Below are the code and all the weights of a small trained network. Each question names an input and a class and asks about switching units off, where a switched-off unit gives its printed mean instead of its output.

import numpy as np


def w(rows, s, z=0):
    codes = np.array(rows[::2]) - 128.0
    scale = np.full(codes.shape[1], s)
    scale[-1] = z or s
    return codes * scale


def f(y):
    return np.maximum(y, 0)


def log_softmax(a):
    a = a - a.max(-1, keepdims=True)
    return a - np.log(np.exp(a).sum(-1, keepdims=True))


def net(x, mask):
    res = np.array(x, float).reshape(1, 5) / 4 @ E
    y = f(res @ A[0][:, :-1].T + A[0][:, -1])
    res = res + np.where(mask, y, B[0][:, -1]) @ B[0][:, :-1]
    return log_softmax(res[-1] @ U[:, :-1].T + U[:, -1])


A, B = {}, {}
E = w([
[128,127,129],'x0',
[171,41,239],'x1',
[232,13,37],'x2',
[127,128,129],'x3',
[253,221,133],'x4',
],0.0069)
A[0] = w([
[35,86,90,64],'N0',
[115,134,13,179],'N1',
[168,60,58,25],'N2',
[71,112,145,158],'N3',
[243,156,165,87],'N4',
[151,93,155,110],'N5',
[48,95,143,91],'N6',
[142,77,230,48],'N7',
[94,85,117,78],'N8',
[124,183,185,88],'N9',
[74,186,197,58],'N10',
[184,89,110,201],'N11',
[133,95,217,64],'N12',
[99,180,192,33],'N13',
[162,109,188,71],'N14',
[125,132,61,102],'N15',
[189,211,178,69],'N16',
[198,101,128,34],'N17',
[215,146,137,103],'N18',
[155,97,71,56],'N19',
[91,163,38,20],'N20',
[136,168,80,103],'N21',
[171,79,76,35],'N22',
[110,85,171,139],'N23',
[190,174,102,86],'N24',
[121,173,200,74],'N25',
[174,193,142,67],'N26',
[146,105,101,233],'N27',
[86,85,129,71],'N28',
[78,167,60,254],'N29',
[198,48,203,108],'N30',
[4,11,82,69],'N31',
[182,162,84,127],'N32',
[168,188,96,129],'N33',
[119,143,98,215],'N34',
[161,106,86,160],'N35',
[167,201,122,58],'N36',
[229,80,75,54],'N37',
[197,187,96,145],'N38',
[52,67,62,174],'N39',
[17,50,103,46],'N40',
[123,56,189,147],'N41',
[191,84,97,69],'N42',
[146,41,58,54],'N43',
[117,150,154,183],'N44',
],0.011,0.0072)
B[0] = w([
[167,114,53,181],'N0',
[173,175,175,225],'N1',
[62,167,82,185],'N2',
[139,87,134,188],'N3',
[142,95,100,195],'N4',
[146,172,136,164],'N5',
[164,104,94,179],'N6',
[150,188,78,183],'N7',
[135,123,105,155],'N8',
[78,123,103,168],'N9',
[61,135,75,184],'N10',
[83,106,153,235],'N11',
[175,197,97,171],'N12',
[27,178,63,161],'N13',
[175,189,109,157],'N14',
[166,216,161,160],'N15',
[162,61,66,182],'N16',
[115,134,110,158],'N17',
[161,83,100,181],'N18',
[54,142,119,160],'N19',
[183,254,126,157],'N20',
[144,155,134,161],'N21',
[60,155,99,170],'N22',
[155,140,141,184],'N23',
[150,95,98,170],'N24',
[66,129,111,165],'N25',
[142,107,105,162],'N26',
[65,105,191,230],'N27',
[149,130,62,155],'N28',
[171,123,192,254],'N29',
[162,195,141,231],'N30',
[151,107,90,245],'N31',
[137,122,131,182],'N32',
[150,110,125,182],'N33',
[133,126,179,202],'N34',
[76,138,144,196],'N35',
[146,117,83,161],'N36',
[75,158,98,211],'N37',
[115,47,100,202],'N38',
[166,115,135,238],'N39',
[148,108,70,203],'N40',
[164,178,159,218],'N41',
[79,149,111,184],'N42',
[85,156,112,203],'N43',
[99,83,146,181],'N44',
],0.0076,0.0083)
U = w([
[22,160,75,80],'0',
[204,58,37,45],'1',
[134,124,160,248],'2',
[200,239,138,72],'3',
[132,105,161,227],'4',
[103,56,246,53],'5',
],0.012,0.014)

Each question gives the input, the list of numbers given to net, and the class t.
The units are the neurons (one row each of A and B). Each row of codes is followed by its name. A weight is (code - 128) times the scale printed after its matrix; where a second scale follows, it is the last column's (A, B and U).
mask holds one flag per neuron, in row order. A switched-off neuron (its flag False) gives its mean, the last column of its row in B, instead of its output. The means were averaged over made-up inputs and are rounded, as every weight is.
A unit's drop is (log p(t) with every unit on - log p(t) with that unit switched off) / (log p(t) with every unit on - log p(t) with every unit switched off).
The circuit of an input: a set's keep is (log p(t) with only the set's units on - log p(t) with every unit switched off) / (log p(t) with every unit on - log p(t) with every unit switched off). Starting from the 12 units with the biggest drops (on a tie, the unit counted first), units are removed one at a time, each time the one whose removal leaves the highest keep (on an exact tie, the one counted first), for as long as the keep stays at least 0.8.
circuit, biggest first: the units of the circuit, biggest drop first
most important unit: the unit with the biggest drop
k most important neurons: the k neurons with the biggest drops, biggest first
drop when u is switched off: that unit's drop, to one decimal
input [-4,-5,3,0,-3], class 3: 2 most important neurons : N1, N20
input [-6,-8,-6,8,1], class 3: circuit, biggest first : N20
input [5,-4,-8,6,8], class 0: 2 most important neurons : N13, N10
input [5,-2,7,3,-6], class 0: circuit, biggest first : N2, N43
input [-2,-3,-6,3,6], class 0: circuit, biggest first : N13, N10
input [2,-5,5,2,-8], class 1: 4 most important neurons : N31, N0, N40, N39
input [-4,6,-3,-4,-2], class 3: 2 most important neurons : N12, N7
input [-6,1,5,-5,-8], class 1: 2 most important neurons : N31, N40
input [-2,-4,6,5,-5], class 0: 2 most important neurons : N2, N43
input [4,-8,-8,0,7], class 0: 3 most important neurons : N13, N10, N9
input [-7,-8,7,5,0], class 3: 3 most important neurons : N1, N20, N15
input [8,5,-6,-3,8], class 1: drop when N16 is switched off : 0.3
input [6,8,-1,5,-6], class 3: drop when N30 is switched off : 0.1
input [-4,-5,-6,8,-3], class 4: most important unit : N29
input [-6,5,2,3,-7], class 1: drop when N31 is switched off : 0.1
input [-6,1,-2,3,6], class 1: drop when N16 is switched off : 0.2
